Below is a small trained network, with its code and all its weights. Each question gives an input and a class and asks what happens when units are switched off, that is, made to give their printed mean instead of their output.

import numpy as np


def w(rows, s, z=0):
    codes = np.array(rows[::2]) - 128.0
    scale = np.full(codes.shape[1], s)
    scale[-1] = z or s
    return codes * scale


def f(y):
    return np.maximum(y, 0)


def log_softmax(a):
    a = a - a.max(-1, keepdims=True)
    return a - np.log(np.exp(a).sum(-1, keepdims=True))


def net(x, mask):
    res = np.array(x, float).reshape(1, 8) / 4 @ E
    y = f(res @ A[0][:, :-1].T + A[0][:, -1])
    res = res + np.where(mask, y, B[0][:, -1]) @ B[0][:, :-1]
    return log_softmax(res[-1] @ U[:, :-1].T + U[:, -1])


A, B = {}, {}
E = w([
[136,105,147,137,140,103],'x0',
[195,99,64,154,20,82],'x1',
[98,9,172,109,94,219],'x2',
[129,128,133,138,128,128],'x3',
[128,133,125,131,127,134],'x4',
[130,121,133,127,132,120],'x5',
[139,129,129,163,136,139],'x6',
[255,171,225,70,121,180],'x7',
],0.0099)
A[0] = w([
[144,157,112,122,145,101,215],'n1',
[58,81,136,126,143,163,194],'n2',
[187,155,164,117,68,100,133],'n3',
[103,188,86,148,171,62,214],'n4',
[101,203,140,140,185,80,252],'n5',
[111,89,58,171,49,77,185],'n6',
[161,171,128,131,128,103,123],'n7',
[25,135,137,137,202,130,248],'n8',
[251,106,133,109,58,135,35],'n9',
[96,94,98,127,160,145,135],'n10',
[157,170,124,122,129,81,207],'n11',
[150,160,188,112,157,146,145],'n12',
[154,161,183,90,180,164,138],'n13',
[128,146,128,144,111,152,138],'n14',
[110,39,165,122,69,204,135],'n15',
[139,135,97,129,125,120,107],'n16',
[129,120,147,105,145,144,189],'n17',
[108,126,121,145,149,131,182],'n18',
],0.018,0.0048)
B[0] = w([
[133,178,112,149,136,127,173],'n1',
[48,105,172,170,91,136,219],'n2',
[145,167,110,194,103,134,206],'n3',
[217,122,176,86,134,11,224],'n4',
[165,223,68,19,80,155,222],'n5',
[94,63,36,85,213,105,236],'n6',
[125,153,115,172,139,146,172],'n7',
[117,170,193,157,17,91,252],'n8',
[188,136,122,144,3,89,238],'n9',
[69,138,127,135,101,145,179],'n10',
[123,154,110,186,161,109,187],'n11',
[158,140,140,122,199,177,202],'n12',
[182,109,187,115,229,161,220],'n13',
[123,144,117,110,133,122,139],'n14',
[150,45,156,50,61,161,250],'n15',
[124,118,130,150,141,100,146],'n16',
[126,123,189,136,149,119,171],'n17',
[105,145,129,110,106,111,163],'n18',
],0.029,0.018)
U = w([
[196,141,128,62,35,108,240],'0',
[181,222,146,104,253,201,107],'1',
[54,126,169,155,69,165,164],'2',
[172,70,205,71,204,252,50],'3',
[128,133,24,104,209,69,207],'4',
[164,204,59,231,102,128,6],'5',
[92,11,43,68,148,166,40],'6',
],0.0079,0.0025)

Each question gives the input, the list of numbers given to net, and the class t.
The units are the neurons (one row each of A and B). Each row of codes is followed by its name. A weight is (code - 128) times the scale printed after its matrix; where a second scale follows, it is the last column's (A, B and U).
mask holds one flag per neuron, in row order. A switched-off neuron (its flag False) gives its mean, the last column of its row in B, instead of its output. The means were averaged over made-up inputs and are rounded, as every weight is.
A unit's drop is (log p(t) with every unit on - log p(t) with that unit switched off) / (log p(t) with every unit on - log p(t) with every unit switched off).
The circuit of an input: a set's keep is (log p(t) with only the set's units on - log p(t) with every unit switched off) / (log p(t) with every unit on - log p(t) with every unit switched off). Starting from the 12 units with the biggest drops (on a tie, the unit counted first), units are removed one at a time, each time the one whose removal leaves the highest keep (on an exact tie, the one counted first), for as long as the keep stays at least 0.8.
units of the circuit, in order: the units of the circuit, biggest drop first
most important unit: the unit with the biggest drop
k most important neurons: the k neurons with the biggest drops, biggest first
drop of u: that unit's drop, to one decimal
input [-3,2,-6,8,2,5,-2,3], class 5: most important unit	n15
input [-7,0,4,-1,8,-2,5,1], class 3: units of the circuit, in order	n8; n9
input [-8,5,8,8,-8,7,6,0], class 6: units of the circuit, in order	n8; n6
input [-3,0,5,-5,-8,6,-2,5], class 3: units of the circuit, in order	n8; n13
input [6,1,-3,0,-1,8,-4,8], class 5: 2 most important neurons	n9; n3
input [0,2,-1,0,-8,-3,6,-8], class 4: 2 most important neurons	n6; n15
input [-8,-8,-8,7,8,-5,5,1], class 1: 2 most important neurons	n13; n9
input [0,7,1,1,8,0,-1,-3], class 6: drop of n6	0.1
input [5,-1,2,0,8,-7,1,1], class 3: drop of n9	0.2
input [-4,1,3,-6,-7,1,-8,-7], class 6: drop of n6	1.1
input [0,4,-3,0,1,4,1,8], class 5: drop of n7	0.0
input [2,-8,-1,-7,3,-2,6,2], class 1: 2 most important neurons	n15; n13
